Table B holds the same points as the rows below and some others, measured another way and shuffled. Each row below is followed by which row of B it is.
B:
1: [ 267 -291 -400  105  231  189  -67 -352  -53  -17 -166    8   80   31
  -61 -123  243  279   24 -121 -212 -207   95  -86   95  -33  108  -30
   77  238 -113  -87   91  106  -90  117  108]
2: [ 518  -52 -259  -50  235  433  -11 -298    6  166 -415  182  261  227
  206  178 -157  431  239    7 -467 -398 -134  -40  315   27   63 -235
  111  463  165 -371  109  402  160  196  165]
3: [ -97  270 -257    6  182 -124  180  164   67 -126  -14  165 -158  -28
   52 -230   -4   20   62 -166 -125  180   85  180   -8 -101 -261 -127
  157   26  104    1 -241  135 -109 -153   84]
4: [  40   21 -285   29  183  199 -142 -244   -7 -136 -153  180  -21   14
   46  -34  263  455   85  -19 -228    4  -90  142  237  -77  -69 -238
 -214  199   14 -180   27  115 -183  124   16]
5: [-423  340  193  -24 -407  212  271  118  163   49  201  -66   27  137
  152   22 -286 -186  -63 -232   99 -330 -329 -270  -63  310 -113  554
  312 -447  302 -255 -328 -103   97   19 -266]
6: [ 268 -196 -305   57  233   57 -195 -192  -94 -238 -140  -33  100   14
  -92 -224  402  328   76 -333 -153 -243  -24    8  179 -125   69  -48
 -108   38 -146  -39  156   -4 -233  322   -4]
7: [ 187 -167 -175  -27  172  367  -27 -215  -49 -137 -230  135   65  -41
  -85  127  346  447   53   26 -293  -16 -111  147  289 -236 -202 -307
 -203  304  -90 -283   15  259 -204  180 -140]
8: [-274 -192  -97   44 -235  314  143 -162 -150  145   81 -181  -83 -293
   53 -150  -18   -9  133   30  175 -279 -235 -297   27 -137  136  312
  161 -205   38 -243 -170  -22   10 -315 -278]
9: [-190   72 -373  161  211 -308  109   24  101 -136  201    3 -228   37
  -44 -428  141 -101   21 -309   43  165  257   75 -201   13  -30  122
  205 -105  -10  229 -166  -60 -227  -83  177]
10: [ 258 -540 -328   74  182  397   60 -537 -100   93 -172   25   60 -115
 -171  126  242  314  -31  237 -248   -3  125  -91   79 -200   37 -133
  -13  452 -233 -164   79  236  -93  -74  -47]
11: [  66   10 -278  -70  128  188   15  -22 -122 -135 -168  192  -20 -138
 -118 -181  101  222 -201 -173 -271  -72  -38   73  127  -38 -294 -223
    2   63  -93 -203 -111  337   24  -96  -70]
12: [ 252 -132 -162  -57  221  246   -9  -80  -57 -194 -207  107   68  -23
 -122   37  326  372   79 -124 -294  -42  -93  190  263 -266 -245 -313
 -150  239  -96 -226   14  298 -206  222 -124]
13: [  49 -407 -154   -7   35  279  134 -427  -80   95   14   16  -30 -124
 -140  115   25  157  -13  240 -149   98   24  -80    8 -173    9  -53
  -67  241 -181 -121   12  247  -37 -196 -172]
14: [-356   65 -333   98  139 -335   62    4   49 -193  328   47 -318  -15
 -162 -485  116 -127 -191 -335   48  267  237   98 -253  119 -113  108
   71 -236 -101  261 -179   32 -184 -169   78]
15: [-223  260  214  -33 -339  -71  301  -16   83  154  175 -167   58   17
  395   51 -566 -229  440   90  194 -174 -270 -339  -66  -87  286  554
  239 -326  311  -40 -122 -356   76 -206 -216]
16: [-253  743  221 -224 -203 -425  200  362  118 -231  178  166   -3  124
  246 -153 -632 -223   17 -279  -61   87 -210   16  -80  134 -204  233
   40 -504  240   96 -193 -132  131 -100 -169]
17: [  44 -558 -435  132  232  442   80 -298 -178  184  -81  -88 -188 -267
 -104 -163  368  264  281   76  -39 -127    3   20  146 -356   59 -223
   94  343  -93 -271  -81  444 -168 -219  -10]
18: [-300   71 -144   31   55 -334  186  -43  125 -158  361   59 -225   82
 -171 -245  -77 -208 -208 -190   -5  357  235   57 -305  109 -147  167
   67 -185 -109  272 -157    9 -128 -148  -18]
19: [-554  240   74    0 -289 -196  258  -84   83   78  374  -44 -229  -98
  213 -107 -438 -231  177  172  226  234  -95 -174 -215   -8  142  405
   56 -345  155  107 -205 -249   -3 -454 -192]
20: [-422  777  172 -134 -299 -449  196  323   69 -265  122  101  -46 -155
  347 -184 -479 -192  123  -42  137  211 -205  -88  -61  -96  -91  331
   12 -547  232  140 -234 -550   -7 -312 -241]
21: [ 247  -35 -134  -32  126  362   96 -240   70   99 -204  147  122  183
  104  210  -72  307  159   41 -337 -169 -112   19  204   -6  -71 -143
   61  338  125 -305  -10  332   32  144   21]
22: [-415  -43  -86    6 -250  116   65 -258 -111   80  194  -55 -160 -264
   84 -161 -170    8   23  137  143  -21 -181 -239  -50  -25  153  267
  -41 -263   -5  -86 -110  -89   34 -411 -253]
23: [-128  171 -371  103  309  -98  -28 -206  129  -71   -3  236 -225   64
  174 -105  129  336  295  124 -147  368  111  279   80 -140   -1 -283
 -155  290  119   43  -50   43 -278  -81  224]
24: [ -20  -83  107 -119 -273  144  168 -138 -122    5   46  -95  134 -138
  -17    5 -304  -89  -90  -32  -27 -244 -206 -330  -20  -24   34  336
   84 -264  -75 -126  -37  -34  163 -164 -360]
25: [ 545 -206 -192    9  256  166 -251 -464  -15 -102 -272   23  300  263
  117  131  158  522  323  -89 -322 -304 -121  -33  322  -99  288 -108
 -235  297  -32 -115  374   -5 -160  514   56]
26: [-108  372 -262   32  258 -225   72   75  174 -113   29  215 -180  162
  190 -189  -49  133  255 -136 -150  242   72  269   31  -40 -117 -180
   25   88  206   56 -146   94 -178  -14  210]
27: [-404  -56   -3  -10 -277   38  200  -78  -62  -13  280 -103 -132 -196
 -114 -193 -143 -204 -205  -82  144  -24  -91 -243 -180   58  -49  383
  113 -384  -77  -26 -211  -37   34 -320 -317]
28: [ 293  -13 -285  -33  146  355  107 -152  -28  136 -293  164  126   63
   82   10 -161  217   17  -56 -359 -302  -50  -74  159   53 -102 -135
  244  288  102 -317  -72  397  195  -50  101]
29: [-145  422  353 -172 -410 -303  349  101   45  -19  134  -82  168  -60
  328   77 -763 -348  201  106  117  -12 -220 -367 -135 -111  139  571
  177 -444  179  101  -93 -496  174 -280 -344]
30: [-135   30  137 -101 -309   25  187  -99  -54  -53  122  -85  102 -110
   -4   -7 -299 -154 -131  -41   29 -127 -168 -321  -87   16   13  423
   78 -341  -54  -42  -75 -179  106 -152 -356]
31: [ 230 -539 -274  138  180  490   81 -515    8  243  -89  -78   39  104
  -30  163  213  301  275  132 -166 -212   -2  -95  127 -130  193  -38
   95  454  -15 -259   66  314 -122  116   39]
32: [ 254  -94 -251 -111  285  159 -100 -196 -102 -229 -214  269   24  -38
 -164   -8  214  437 -116  -53 -422  128   -5  247  233 -162 -287 -469
 -303  294 -200 -138   80  396 -106   94  -64]
33: [ 422 -540 -482   96  388  348  -10 -380 -119  130 -201   -7   26   16
 -119 -106  255  319  163  -95 -285 -254  120    5  147 -150  100 -245
  119  465 -132 -187   99  494  -62   71  167]
34: [  76  -81 -202   44  187  -83  226 -143   67  128   56    3  -99   52
  130  -55 -196  -11  381   74  -79  118  113   19  -54 -214  118  -20
  168  208   84   53  -45  143  -70 -169  106]
35: [-323  337 -362  186 -149 -232   22  122 -106 -193  -74 -120  -42 -405
  231 -575  120  -84   42 -206  307 -200  -10 -343  -61 -122  170  497
  313 -463   82   88 -223 -746 -122 -343  -15]
36: [ 533 -485 -151  -60  195  387   46 -498 -114  157 -251   20  214   27
  -18  265  -49  349  254  218 -355 -177  -58  -82  221 -268  151 -206
  -71  496 -122 -234  224  365   35   78  -72]
37: [-283  435  -31  -38 -181 -490  164  210   -4 -230  188  -16  -45 -130
  119 -402 -354 -309  -85 -265  139   57   12 -200 -219   31   -6  440
  187 -549   29  250 -175 -430   29 -281 -126]
38: [-667  471  -93   63 -227 -280  216  222   31  -37  264  -38 -320 -281
  315 -403 -236 -216  276  -20  345  156 -128  -92 -130 -138   58  349
  172 -471  265   69 -358 -375 -102 -529 -112]
39: [-469  -62 -202   68 -250  131  117 -161 -152   94  175  -99 -201 -372
   30 -316  -92  -93  -89   43  205  -94 -104 -304 -114   -4   98  345
  150 -320  -22  -94 -230 -111   54 -531 -207]
40: [ 187 -461 -279   61  148  308   67 -506  -47   61  -90   47   36  -44
 -185  109  173  243  -97  185 -240   51  137  -86   23 -102    9  -80
  -19  367 -224 -106   63  211  -75  -50  -48]
41: [ 436  -86 -322  -14  256  403  -31 -101  -78   39 -383  100  172   78
   88  -42  105  391  197 -225 -357 -462 -141   20  330  -77  -65 -244
  151  310  101 -377   17  412   43  212  107]
42: [  96  100 -347  -20  264 -398   30  -40  -50 -206    6  151  -90  -69
  -46 -368 -115    7  -62 -168 -180  243  257   78 -114  -89  -59 -109
   13    3 -153  266    5   26  -41 -201  131]
43: [-335  323 -203   49  133 -176  231   82  217  -52  210  204 -277  150
   47 -169 -112  -59   14 -114  -89  339  139  210 -148  102 -245  -41
  142   -4  163   72 -297  172 -121 -163  138]
44: [ 320 -467 -290   67  252  266   -8 -377  -48  -49 -123   -6   79   38
 -217   24  350  294  -12  -68 -255  -92   97    3  100 -144   -6 -121
  -25  329 -218 -109  109  249 -172  201  -20]
45: [-628  156  -77  113 -254  -83  315   86    6  133  318 -176 -318 -294
  221 -308 -187 -278  313   59  389   58 -112 -193 -175 -179  131  430
  289 -375  217   -5 -360 -252  -97 -549 -163]
46: [  -6 -127 -406  122  284   36  153  -13  -54  163  -25  -46 -245 -156
  185 -298   68  107  592   -6   30  -10   31  113   90 -388  132 -183
  210  223  156  -86 -138  250 -166 -282  169]
47: [  54   92  363 -256 -364  -19  160 -257  -34  -70   55   19  268  -21
   83  308 -587  -55  -65  223 -125   11 -256 -310  -13  -51   66  333
 -176 -224  -75   -9  107 -229  189 -105 -469]
48: [ 123  -45   47 -269  -87  -94  160  189 -282 -113   58  -46   42 -229
 -127 -318 -391 -194  -77 -360  -95 -244 -188 -129   -6 -147 -136   68
   76 -368 -159  -47  -46  341  238 -234 -341]
49: [  52  341  294 -247 -146   10   16   93   91 -223   74   92  186  327
   74  102 -324   82   -5 -393 -233 -249 -390   16  148  201 -169  124
 -157 -326  143 -159   24  163   72  404 -287]
50: [-116  378  -75   -2  111 -138  250  123  252   18  118  143 -107  302
  205  -42 -290  -58  243 -157 -130  108    9  147  -65   93 -126   33
  227   11  310   -8 -213  154  -44   21  148]
51: [-265  -15 -333  138  114 -202  167  -47   54  -84  217    9 -239  -70
 -117 -358  104 -133 -115 -168   47  218  256   -5 -235   12  -78  151
  201  -97  -78  182 -205  -34 -163 -236   74]
52: [  54  365 -367    1  248 -141   87   70   36   -9 -165  241  -85    7
  259 -257 -235  131  215  -73 -221   65   69  123   73  -61  -73 -193
  171  140  200  -26 -141  133   47 -231  253]
53: [ 511 -667 -732   69  551  462  -13 -127 -386  191 -385  -33 -115 -350
 -134 -451  397  374  359 -214 -261 -418   70  120  302 -480    8 -577
  243  520 -148 -353   -2  852  -17 -216  199]
54: [-222  288 -331  101  141  -39  147   85  107  -23    2  139 -204  -10
  160 -251   24   69  166 -113  -47   94   53  111    0  -27 -124  -42
  212   28  213  -53 -267   51 -115 -184  165]
55: [ -14  176 -161  -57 -139  288  117  146 -130   -2 -198   16  101 -166
   76 -240 -125   18 -129 -302  -90 -499 -237 -241  119   87 -158  186
  335 -234  122 -341 -234  112  204 -146 -138]
56: [ 222   20  -43 -114  146 -266  296   -8   17  -13   37   63   15   22
   39  -24 -406 -139  205   22 -182  210  135   32  -99 -251  -39  -44
  122  114  -37  154  -15  148   40 -192  -20]
57: [ -61  252   82 -148 -221  151  255  227  -15  -48  -18   28  111   -9
   12  -95 -312 -152 -196 -323 -110 -345 -226 -192    3  148 -273  270
  306 -325  116 -245 -255  148  221  -59 -245]
58: [-769  639  117   12 -317 -339  195  289  157 -270  356   21 -257 -126
  197 -239 -111 -200   48 -108  308  308 -178    0 -147  -21 -159  403
   -5 -610  228  113 -369 -519 -237 -253 -263]
59: [-129  272 -230    1  -58  118  -91   81 -112 -156 -139   37    9 -155
  162 -336   86  203   60 -303   -8 -353 -261  -96  200    6  -29   99
   51 -274  134 -219 -128 -100  -22  -32  -79]
60: [ 249 -279 -240  -15  106  151    4 -358 -133  -66 -167   57  116 -137
 -114   -3   71  227  -85   84 -232  -22   62 -120   66 -160   17  -57
  -59  203 -226  -63  100   65  -21  -79  -95]
61: [ 372 -171 -259   -9  285  343    8 -102  -52 -121 -323  111  116   10
  -79   47  359  413  122 -126 -340 -154  -57  156  300 -253 -211 -330
  -23  361  -44 -287    5  333 -180  257  -17]
62: [  58   94  241 -151    7  100   41  -89  151 -254   59  102  100  275
  -33  317   78  270  126  -88 -241  113 -248  209  193  -99 -222 -101
 -341   31   30 -134   53  130 -246  452 -291]
63: [-342   48 -591  185  313  -99   94   58  -18  -82   70  126 -428 -259
  -44 -507  360   92   77 -112   31  322  243  246  -62 -205 -191 -233
  144   95    3   47 -309  161 -284 -395  208]
64: [ 176 -386  -90   38   96  263  171 -388   54   97   10  -41   56  108
  -93  221   66  142  144  131 -172    4   34  -54   21 -149   51   18
   38  304  -77 -116   43  203 -119   93  -89]
65: [-616  596  -84   11 -180 -297  302  415  111 -152  259   73 -279 -129
  115 -428 -226 -327 -109 -296  182  152  -23  -15 -222  107 -290  321
  326 -515  219   70 -482 -175  -26 -385  -77]
66: [-539  529  144   24 -386 -392  221  -17  195  -27  355  -48  -64   63
  339 -122 -579 -332   81   19  246  113  -96 -320 -277  203  222  697
  173 -548  259  214 -191 -632   41 -291 -139]
67: [ 394 -108  -13 -152  134 -123  -61  -80 -132 -410 -145   32  229  -43
 -193  -29  154  201  -77 -238 -262    0  -42   42  144 -276 -141  -95
 -256  -26 -296   61  195  -32 -163  280 -263]
68: [-393  362   31  -73 -207   22  -29  -33   35 -213  118  132  -61  -26
   67  -88  -56  131 -159 -117  -26   35 -251  -27   56  152 -154  161
 -186 -349   77 -107 -138 -132  -59  -35 -242]
69: [-128  255  -62  -58 -170  214  171   11   55   95   -3   85   50  104
  126  -77 -368  -51 -145 -209 -130 -333 -186 -211   -9  319 -106  263
  308 -191  210 -249 -222  169  260 -103  -58]
70: [-202  309   -9  -56 -237  160   57  108  -57 -150  -87   22   72 -161
  126 -132  -48   76  -61 -177    8 -272 -304 -185  126   15 -127  251
   89 -334  125 -245 -195 -184   24  -68 -258]
71: [  -5 -363 -558  169  282  124  -84 -274 -112 -100   -9   23 -165 -136
 -271 -383  464  210 -207 -227 -106  -27  222   19  -21   -8  -53  -99
   52  121 -247   -8  -46  217 -182  -68  103]
72: [-375   13    6  -64 -126   48   12 -121  -50  -22  292  -21 -217  -59
   44 -156 -107   65  151  -91   77   10 -263   20   24  -15   42   86
 -197 -273   54  -90  -75  165  -75 -130 -248]

[-132  -86  238   19  411 -264  122  -11  265 -138 -318 -182  193  141
   56   -9  165  -24 -121  -72  375 -271  -51  -11 -280  168 -277  272]	33
[ 107  -99 -202 -213 -182 -195  223   84 -108  170   32   71 -178  -84
  144  -66   61 -163   -8  -54  -59  406 -293  -62  -86  -76  304 -100]	30
[  81    9 -248 -165   11 -181  163  152  267   18 -111 -165  171  201
  260  197  235   83   90   39   35  -53  190 -143 -171  155  -44  122]	39
[  97  -52  -70 -149  -67  -15  203   91  256  -27  159 -136   12   27
  -16   73  251 -147   60  -16    5  159   48 -208   67    5   39   67]	13
[ 249 -112  149  222 -513 -189  278 -208 -109 -268  -33 -220 -206   52
  -33   -2  154   61  195  192 -159  341 -405  194 -374    0   80 -308]	48
[  -9    1 -191  -59 -486  175 -174  -83 -147  228  127   83  -87   81
   30   53  -38   52  100  -79 -489  148   -8  -53  -77   39  122 -285]	68
[ 196 -209   37  -31 -209 -222  317   11 -137  -67  262   77 -192  -78
   94   64  223 -240   43   57   30  649 -429  -14 -171  -95  191  -71]	56
[-221   30  153  162  -55   54 -283 -113  -11   56  -59  -30  166   62
  -82  -80   -3  176 -103 -128   17 -425   24  201 -178  127 -258 -197]	59
[-203  -52  127 -179  379 -163   30  154  112  161 -393  -62  150  402
  220  -55   25  -13  -35 -240   68 -411  -73 -107 -175  176  -23  247]	9
[-241  -49   12 -229  424  -91    9   57  247  274 -253   17  193  101
  136 -139  -13 -137 -238 -340  262 -181  -41 -305 -174  214  -74  427]	66
[-179   -4 -224 -117 -279  136 -262   61    3  284  213  142   87  -19
   60  146   83   50  -60 -140 -165  -52  220 -174  -45  165   30 -122]	23
[ -53  142 -290 -128  -24  -34  -21   86  289  203  -63 -146  219  -95
   76 -157   55  137 -140 -138  210 -309  187  -41  -55  159  -73   -7]	8
[   3  149  -83  210 -187 -233   -7  -34  131 -167 -136 -297  129 -267
 -127 -221  113  338 -130  130  365 -492   74  492 -140   23 -210 -465]	53
[ -40  -38  122   65  172    6  -59 -265   56   35 -155  -19  134  117
   44  -99  -82  -17  -94 -151  -22   73 -197   44 -290   55 -305  116]	50
[  67  -83 -144 -308  -50 -148  226  142  -39  207 -252  -31 -152  301
  251  -19   -2 -119  143 -109 -303  168 -224 -158  -93  -14  322   33]	18
[  39   37 -140  -92  -88   54  -37 -114   38   98 -146  -74   -1  119
   22  -61  -64   21   56  -65 -307   28  -10   49  -37  -63  -54 -135]	43
[ 137 -116 -252 -271  -47 -166  227  149  -82  271  206  192  -53  -17
  317  -15   94 -222  -21 -134   12  533 -300 -171 -113  -33  264   92]	64
[ -31  -48  109  107 -576  223 -132 -115 -107  -77  254  -68 -239 -117
 -403  -12  100  -35  106   52 -409   32  -11  135  198 -155   92 -565]	32
[ -14 -218   79   -1   -1 -202  186  -44  151 -128  148   -3    9 -126
   16  227  305 -193  -97   27  265  383  -84 -224 -261  126  -76  192]	36
[  41 -104  520  278  292  -30  112 -385  222 -455 -298 -327   71  241
 -256  -40   84  -66   53   64  -26  -47 -195  201 -217  -80 -514   72]	57
[-103 -109   86   41 -556  402 -265 -221 -102  245  351  161  -50  153
  -90  123    0  -94   91 -217 -538  304  -79 -349 -163  202   62  -38]	62
[-152  -75  144  112 -393  204 -216 -118   19  -35  185  -38  -47   16
 -273  149  141    5   49  -20 -281  -81  132  -59   -4   76  -75 -256]	12
[  49 -235  210  147  247 -351  181 -282  120 -462 -249 -152    5   31
   -5  335  234  -89  -24  254  137  340  -70  119 -395  -43 -427   94]	28
[  95  -51   96  147   53 -232   83 -192  -81 -234 -152  -98  -33  -19
  -20  -46   52   42   -9  131   31  106 -235  422 -202 -172 -234 -277]	55
[  31  117 -253 -135 -152   57   18   99  232  217   79 -115  161  -12
   74 -150   76   73  -32 -151   47 -155   99  -97   -9  117   30  -29]	22
[   8  -86 -158 -251  -66 -186  140  221 -195  275   69  172 -142  -29
  190 -143   32 -162  -50 -148  -13  208 -326   14    9 -105  355 -149]	44
[-135   13 -149 -261   95 -236   71  243   67  155 -422 -124  -36  158
  122  -78   24   56    2  -84  -31 -412   48   37   12   18  186 -122]	71
[-247 -142  264  -86  481 -249   63   92  169   -7 -310  -52  136  175
   61   -7  130 -117 -157 -172  318 -310  -74  -80 -178  139 -146  273]	1
[-209   -2 -192 -142 -374  272 -319   10  127  284   78   29  122  263
   71  322   88  113   95 -153 -459 -167  416 -409 -121  320   -1   27]	58
[-121 -230  393   -4  234 -109  168   75  272 -272    8 -155   23  176
 -163  238  383 -239   29    7  161  -56   38 -218  -16   76 -146  219]	60
[ -67  -50  -45 -264  235 -190  145  203  140  113 -323 -112   35  289
  187   -1   82  -61   42 -115  -32 -220  -13 -103  -33   42   99  110]	51
[  79  -87   31   60    7  -34   27 -196  -77  -17  158   87    1 -118
   -4  -86   23 -117  -85  -42   15  384 -283  162 -132 -124 -174  -98]	21
[-104  165 -238  -57 -178  161 -223   76  176  288  158  -31  269   16
   78  -90   51  192  -68 -197   13 -368  237  -37  -29  197  -96  -98]	38
[-103 -142  308  253  152 -178  -68 -272    3 -248 -124  -41  118   24
  -56   97  104   28 -115   46  181    6 -145  223 -392   61 -426  -15]	41
